Here are made-up elements, facts about them, and rows of numbers that follow some of those facts. Name the element behind each unnamed row.

Named rows:
j501: [-14  -3  -1  -4  -9 -13   5 -10   8   6   6   6   3  -4  19  -7  29 -13
  -8 -12 -19  -5  13 -14   1  -9  20   1 -11   7]
j957: [  2  -1  -4   1  -1   8   8  -6   1  -1 -15  42   1 -19  11   7 -25   5
   4 -27 -16 -20  -2   1   4  16  -1 -11  34  14]
j585: [  1  -2   6  -5   0   5   4   7   4   5  -4  -8 -14  -6  10   0  -6 -13
  -4  -4  -3   1   0  -4   7  -7   5   5   1   4]
j812: [  3   7   5  -5   6  18  -4  -2   2  -4  -7  42 -13 -22   2  13 -27  -3
  14 -12  -2 -13  -8  -3   6  28   2   6  31  10]
j326: [ -7  -1   0  -7   3   3  -3   6  -7  10   5 -20  -6   4   4  -4  12 -23
  -7  14  -1  12   6  -5  10   2  17  10 -18  -1]
j562: [-12   0  16  -2  -1   1   4  -3  -6   8   0 -16  -9   3   7   1  13 -20
  -3   5   1   3   8 -10  11  10  10  13 -24   2]
j369: [ -4  -4   4   0  -3   0 -13  -6  -3   3  -6  14  -9  -5  -2  -5  13  -7
  -3  -7  -3  -7   5  -6   7  10  19  -2   2   4]
j816: [-6 -1 -2 -1  1  4  0  1 -7  7 -4  4  1  2  4  1  0 -7 -7 -2 -9 -1  7 -5
 10 12 10 -1 -6  5]
j56: [ -2   1  -1  -8   4   1   5   3  -3   9   2 -15  -9  -5   9  -1   1 -24
  -9  10  -6  11   3   0   6  -5  11   6  -1   1]
j802: [ -7  -3  14  -2  -3   0  -4   0   0   5  -6   5 -11  -3   2   0   2  -9
   3  -6   4  -6   6  -7   7   6  11   5 -13   2]
j15: [ -3  -2 -10   5  -6  10   5  -7  -3   2 -15  20   6  -8   3   8 -13   9
   2 -25 -13  -7   0  -3   6  25  -2  -7  15  13]
j425: [-6 -3  7 -1 -2 -3 -8 -2  1  3 -3 15 -6 -4 -2 -2  3 -3 -2 -5 -7 -7  6 -6
  7 10 17 -3 -6  3]
j597: [ -4  -3  17 -11  -4   2 -15  22  -9   6   1 -13 -13  -3   4  -9  31 -13
   9  -2 -11  -7   8   0   8   2  10  12   5   4]
j749: [-16  -5  -2  -5 -11 -14   9 -20   3   6   2  13  -1 -11  13  -8  27 -15
  -2  -7 -20  -5  14 -10  -3  -7  21   0  -9   6]
j11: [-11 -15  41   4   3 -11  -9  -6  -9  10 -32  -8 -15  12 -12 -14 -11 -21
  -4  24  -8 -11  19   7  12  -2  20 -10   2 -12]
j401: [-13 -18  45   5   3   1  15   5 -12  15 -24 -29 -15  10   2  -5 -22 -25
   4  17  -5  -2  17   0  15  -1  -5   5 -17 -11]
j347: [ 20  -7  -7  -5  -8  -4  -4   4 -10  17  13   2  13 -25   3  -6   7  16
 -27  18  -9  10   7  15   7  23  -4   2   3  14]
j931: [ -1  -7 -12   1   0  11  -2   4  -5  11  -2  -2   5   3   2   1  -5  -7
  -2   1  -7  12   3  -3  10   7   6  -1 -12   1]
j80: [ -6  -3  10   1  -5   2   2  -6   1   1 -11  28  -3 -11   3   2  -3   0
   6 -16  -7 -16   7  -5   6  18   7  -3   5   7]
j52: [-10   1  27 -12  13   5 -15 -10   1   5  17  20  -4  -3  -9   5 -10 -32
 -10  30  10   0  -2 -11  10  17  27  19 -17  -4]

Some facts about the elements:
j427 (τ j801) (φ j113)
j277 (τ j780 j352)
j261 (τ j303)
j18 (τ j627 j871 j11)
j741 (τ j169)
j397 (τ j80 j170)
j170 (τ j676 j486 j673)
j622 (Ξ j597 j562)
j597 (τ j176)
j585 (τ j299 j812)
j894 (φ j645)
j924 (φ j291)
j970 (φ j170)
j369 (φ j716 j869)
j871 (τ j451 j894) (φ j200 j40)
j303 (φ j145 j343 j170)
j17 (φ j506 j708)
j56 (τ j816)
j161 (τ j41) (Ξ j733)
j691 (φ j161)
j30 (τ j200 j622) (Ξ j18 j329 j233)
j155 (τ j73)
j2 (τ j894) (φ j299 j676 j992)
j742 (φ j585)
j352 (Ξ j824 j261 j52)
j73 (τ j170)
j552 (τ j508 j40) (Ξ j787 j140 j401 j846 j11 j708)
j957 (Ξ j574 j427 j179 j366) (φ j585 j73)
j436 (τ j394 j352)
j401 (τ j436)
j423 (Ξ j508)
j554 (Ξ j637 j744 j486 j41 j791)
j714 (φ j645 j690 j557)
j36 (φ j299)
j538 (τ j169)
j574 (τ j161)
j676 (τ j637) (Ξ j733 j18 j721 j701 j200)
j441 (τ j843 j451)
j780 (τ j695)
j937 (φ j780)
j761 (τ j220 j206) (φ j76)
j451 (τ j813) (Ξ j642 j500 j649 j732 j343 j987) (φ j701 j170)
j77 (τ j299 j986) (Ξ j500 j708)
j649 (φ j140 j676 j544)
j486 (τ j813)
j326 (τ j780)
j914 (Ξ j891 j365) (φ j343 j169)
j891 (φ j95 j829)
j813 (Ξ j414 j326 j742)
j917 (τ j778) (φ j295)
j986 (τ j113) (Ξ j254 j871 j261 j277)
j716 (τ j744)
j322 (τ j176) (φ j813 j348 j326)
j10 (τ j552) (φ j220 j585)
j53 (Ξ j721)
j254 (τ j270 j970)
j76 (τ j423 j778)
j559 (τ j473)
j992 (τ j400) (Ξ j366)
j863 (Ξ j754 j695)
j797 (τ j347) (φ j778 j170)
j829 (τ j52)
j709 (τ j843 j299) (Ξ j400 j155 j261)
j690 (τ j423 j914)
j987 (τ j279)
j145 (Ξ j791 j894 j501)
j382 (τ j279 j350) (Ξ j500 j691)
j655 (τ j894)
j922 (τ j11)
j40 (τ j279)
j754 (τ j778)
j732 (τ j15 j277) (φ j780)
j140 (τ j67)
j969 (τ j627 j40) (φ j986 j931 j778)
j778 (τ j352 j816)
j11 (τ j220) (φ j160)
j52 (τ j5) (φ j75 j160)
j473 (Ξ j655 j833 j741)
j680 (φ j155)
j22 (φ j343)
j695 (φ j648 j486)
j791 (τ j343) (φ j435 j464)
j956 (Ξ j56 j427)
j41 (τ j486) (φ j676)
j414 (τ j894)
j642 (τ j400)
j843 (φ j709)
j673 (Ξ j761 j335 j72 j557)
j501 (τ j977)
j9 (τ j498)
j67 (Ξ j826 j869 j797)
j270 (τ j986)
j542 (Ξ j642 j222 j11) (φ j76 j562)
j500 (τ j56) (φ j220 j56)
j394 (τ j787)
j95 (Ξ j130 j544)
j299 (τ j303)
j904 (τ j957) (φ j648)
j497 (Ξ j335 j441)
j291 (τ j637)
j435 (τ j326) (Ξ j427 j645)
j96 (τ j270) (Ξ j733 j969 j741 j169)
j544 (τ j676 j506)
j438 (τ j744)
j730 (τ j655)
j506 (τ j977) (Ξ j41)
j625 (φ j655 j464 j461 j506)
j637 (τ j787)
j206 (Ξ j814 j303)
j222 (τ j77 j970 j863 j73)
j295 (τ j801)
j749 (τ j394)
j349 (τ j394)
j200 (τ j414 j957)
j787 (τ j41 j622)
j708 (τ j627 j348 j425)
j173 (τ j715) (Ξ j326) (φ j708)
j627 (τ j67)
j366 (τ j486)
j15 (Ξ j220 j414 j75)
j400 (τ j203 j15)
j498 (τ j986 j744)
j365 (τ j741 j894)
j721 (τ j732 j427 j451) (φ j414 j538 j365)
j812 (τ j801) (Ξ j9 j977 j715 j261) (φ j220 j53 j5)
j715 (τ j277) (φ j813)
j160 (Ξ j36 j741 j894 j273)
j562 (τ j813)
j648 (τ j778) (Ξ j787)
j350 (τ j451 j846) (Ξ j843 j41 j749 j397) (φ j829)
j425 (τ j279 j486) (φ j106 j299 j335)
j130 (τ j922)
j106 (τ j622 j894) (Ξ j721 j335)
j75 (τ j394)
j875 (Ξ j642 j299) (φ j401 j366)
j273 (τ j869)
j737 (τ j299)
j802 (τ j787)
j905 (φ j206 j161)
j461 (τ j414)
j744 (τ j506)
j80 (τ j637 j655 j715 j931) (Ξ j220) (φ j813 j631 j160)
j814 (τ j5)
j88 (φ j400 j737)
j179 (τ j701)
j733 (τ j170 j261) (φ j622)

Which element is each row?
No name comes twice in this set of rows, the named rows included.
[-14 -23  38   7  -3  -7  -7  -3  -7  11 -26   5  -9  10 -16 -10 -13 -10
   8  20  -6 -12  20   3  11   4  15  -9 -21 -16]  j732
[-21   3 -13  -9 -12 -26  15   2 -10   1   2  14 -24  -8  25 -10  48 -10
  13 -28 -39 -19  27  -8   0 -10  22 -14  -2   7]  j791
[ -2   0 -22   7 -15   4  13   2  11   3  -3   9  18  -3  24   4   8  18
 -11 -48  -7  -7   3 -11   5   8  -3  -9  -8  19]  j160
[-15  -4  27  -8   7   3  22   6 -10  12   9 -11 -10   3  12   1  -2 -29
   5  14  -8   5  12 -10  13   3   2  20 -22  -2]  j366
[-17  -5 -20  -8 -13 -13  15 -11   6  11  -1  -1  18  -2  17  -4  23  -7
 -12  -3 -27   4  10  -7  -3  -9  20  -3 -22   4]  j486
[ -7   4  10  -5   3 -14  -6  17   3   9  29 -13   0  13  16  -8  27 -18
 -25  -4  -5  -3  15 -15  13 -20  23   2 -34   2]  j741
[ -8  -2   8  -4  -3   0  -2   1  -2   7   0 -16 -11  -3   5  -2  15 -21
  -6   9   4   7   7  -7   7   1  13  13 -22   0]  j75
[ -6  -6   9  -5   4   0  -8   4  -5   8   8  15  -3  -2   0  -4  -2 -14
   0   8 -13  -3   9  -4  10   0  18  -5  -6  -3]  j303
[ -1   5 -10  -2   4  20   1   0  -8   1  -5  25  -2 -10  -3  15 -13  -2
  14  -7   0   0  -7   0   9  40   1   8   8   8]  j352
[-12 -15  35   3  -4  -6  -3   4  -5  12 -33 -37 -16  12 -10  -9  -9 -23
 -13  24   3   6  13   5  12  -7  13   1 -11 -13]  j708
[-12   1 -10  -2 -17 -14  21 -24  13  -5 -27  41  19 -15  22   6   2  14
  -4 -40 -32 -31   8  -4  -6  18   8 -13  34  20]  j350
[ -9  -1   1  -3  -5 -15  -6   4   6   6  14   9   3   4  13  -9  23  -9
 -15 -15 -12 -12  13 -13   6 -12  24  -5 -16   5]  j36
[  0   5  10  -4   6   2 -19  40   3  11  26 -40  -9  22   0  -6  13 -21
 -27  11  19  13   4 -11  22 -13  19  12 -55  -3]  j335
[ -9 -15  49  -2   5 -12  -5   1  -1   9 -27  -9 -29   1  -3 -16 -17 -32
  -7  27  -5 -11  16   5   9 -22  22  -5  11 -13]  j500
[  8   1   7   8  -5  12 -12  35  11   3   9 -13  -5  10   5   3  -7   8
 -15 -35  26   0  -4 -15  19   2  -4   5 -42   9]  j106

Now the same elements, written a new way:
Known rows:
j691: [-11   5 -25   9  19  15 -19  13   0   4   6  -2 -25   9  -5 -26   7  -2
  -7  -2  -2   1 -20   0  19  16]
j649: [ -8  -4 -24   0  41   6 -21  14   1  23   0   3 -20  21   5 -21   4   7
   2  -3  12   1 -24   2  33   5]
j273: [-12  -1 -22 -10 -10  -7  -5 -17  23  19  12  14  10   0  -3 -20  -2  -7
   7  17  -4   2 -24 -23   3  -1]
j904: [-10  -2 -10  -9 -11  -6 -16 -14  -7  -4  -6   1   2   5  -3 -23   1   4
 -21  -2   9  10 -17 -13  -3  -5]
j715: [ -8   7   5  -4  -8  -7  22 -13  -9 -14 -13  -2 -12  13  -4  42  -2   4
   3  -2   2  23   2  17   1  -8]
j343: [-11   0 -26  26  33  40 -18   4  14   9  -5   7 -22  17  -2 -27  30 -11
 -18   0  -4  -1  -4  22   0  24]
j824: [ -8  -8 -13   6  -7  -3 -10  -9 -11 -15 -10  -2 -21  18  -4  12   4  -2
  -3  -2  -2   5  23   8   0  -8]
j299: [ -5  -4 -25  -5  30  22 -17 -14  -5  21   5  25 -19  36  14 -10   0 -13
   0  -1  10   0  17  -4   2  33]
j749: [-12  19 -20  -9  -7   0  -7 -13  15  15  -8  29  -2   0  -3 -15   1  -2
 -17  -2  -1  40 -22 -19   0  -9]
j348: [-12   0  -6  -8  -9  -5  14  25   7 -16  -5   3 -19   5  -1  -5   1 -14
 -10  -3   5   5 -21 -20   1   0]
j931: [ -8  -5 -17   3 -10  -1 -12  -2   4  -3 -11  11 -13   3  -4 -27  14 -15
 -18  -3  -4   3  -6  -6   2 -10]
j222: [ -8  11 -22   2  38  30 -17 -10  -4   4  17  -2 -20  18  -7 -24   6 -10
  -9   0  -1   7  -8  11   9  37]
j701: [  7  -6   8  -9 -11   4 -15  -9  22  17 -10   0  12   3  -6 -23  42 -13
  15  19  -1   4 -10 -21  -1 -11]
j813: [ -4  -5  30  -8  -8  -3  30  56  11 -14  -6  19  -3   4  -4 -21   2 -11
 -23   1  37  23 -18 -15   3  19]
j695: [ -9  -4 -24   1 -13  -5 -16  -5  -1  -7 -12   0 -15   4  -4 -23   3   9
  -2  -1  -1   2 -16 -15   5 -10]
j95: [ -6  -5   9  -7 -10  -6 -15  25  -7 -11 -13  26 -10   2  -4 -25   3 -11
 -23  -2  34   8 -12 -18  -2   5]
j473: [ -5  -5   5  -9 -10  -4 -17  18   8   4  -7  31  36   2  -6 -24   7 -12
 -23  13  25  -1 -25 -23   3   9]
j597: [-12   0 -20  -6 -11   1  -7 -12  -3  -2  -3   1 -16   5  -5 -13   2  -5
  -6  -3  -3  10  -5  -9   0  -7]
j350: [-11  -4 -20  -9 -10  -3   4 -16   6  10   1  63  50   2  -4 -22   0  14
 -22  -3  48  47 -22 -15   2  20]
j486: [  5  -8 -20  -7 -12  -2  29 -12  53  19  32  41  -8   0  -5 -24  -1  17
  -9   1  -3  48 -18 -13   0  19]

Which element is each row?
No name comes twice in this set of rows, the named rows included.
[ -9  28 -20  -9 -11   0  -4 -13  12  29  -8  40   3   2  -1 -19   2   0
 -17  -3   1  34 -18 -26   0 -11]  j637
[ -8  -5 -25  -9 -12   0  -1  10  14  10  -7  81  34   2  -4 -21  -2  -4
 -18  -1  51  35 -22 -23   3  17]  j554
[ -9  -1 -22  -7  38  25 -19 -11   5  20   6   9 -20  24  10 -16   1 -14
  -1   0   4   1  -6  13  -1  29]  j140
[ -9  -6 -12   8  -9  25 -17 -16  35 -13 -13  -3   3   6   3 -20  26 -12
 -23  11  -5  35 -22  42   1  -7]  j778
[ -7  43 -22  -8  37  44 -20 -14  -3  18   2  -3 -22   8  -5 -22   3  -8
  -4   1  -1  10   2  -4   9   2]  j787
[ -9  -3 -16   5  -5  -4   1 -12 -13 -14 -11  -1 -23  29  -6  42   1   3
  18  -2  -4   5  56  20   4  -7]  j261
[  1  -6  23   5  -4  -4 -17 -16 -12 -10 -11  -3 -13  15  -4  20   2  21
  20  -3  19  11 -10  46  14 -10]  j871
[ -1  -5 -18  -8 -11   0  -7 -13  28  19 -10   7  12   2  -3 -24  22 -12
  11  20   0   1 -18 -22   0 -11]  j169

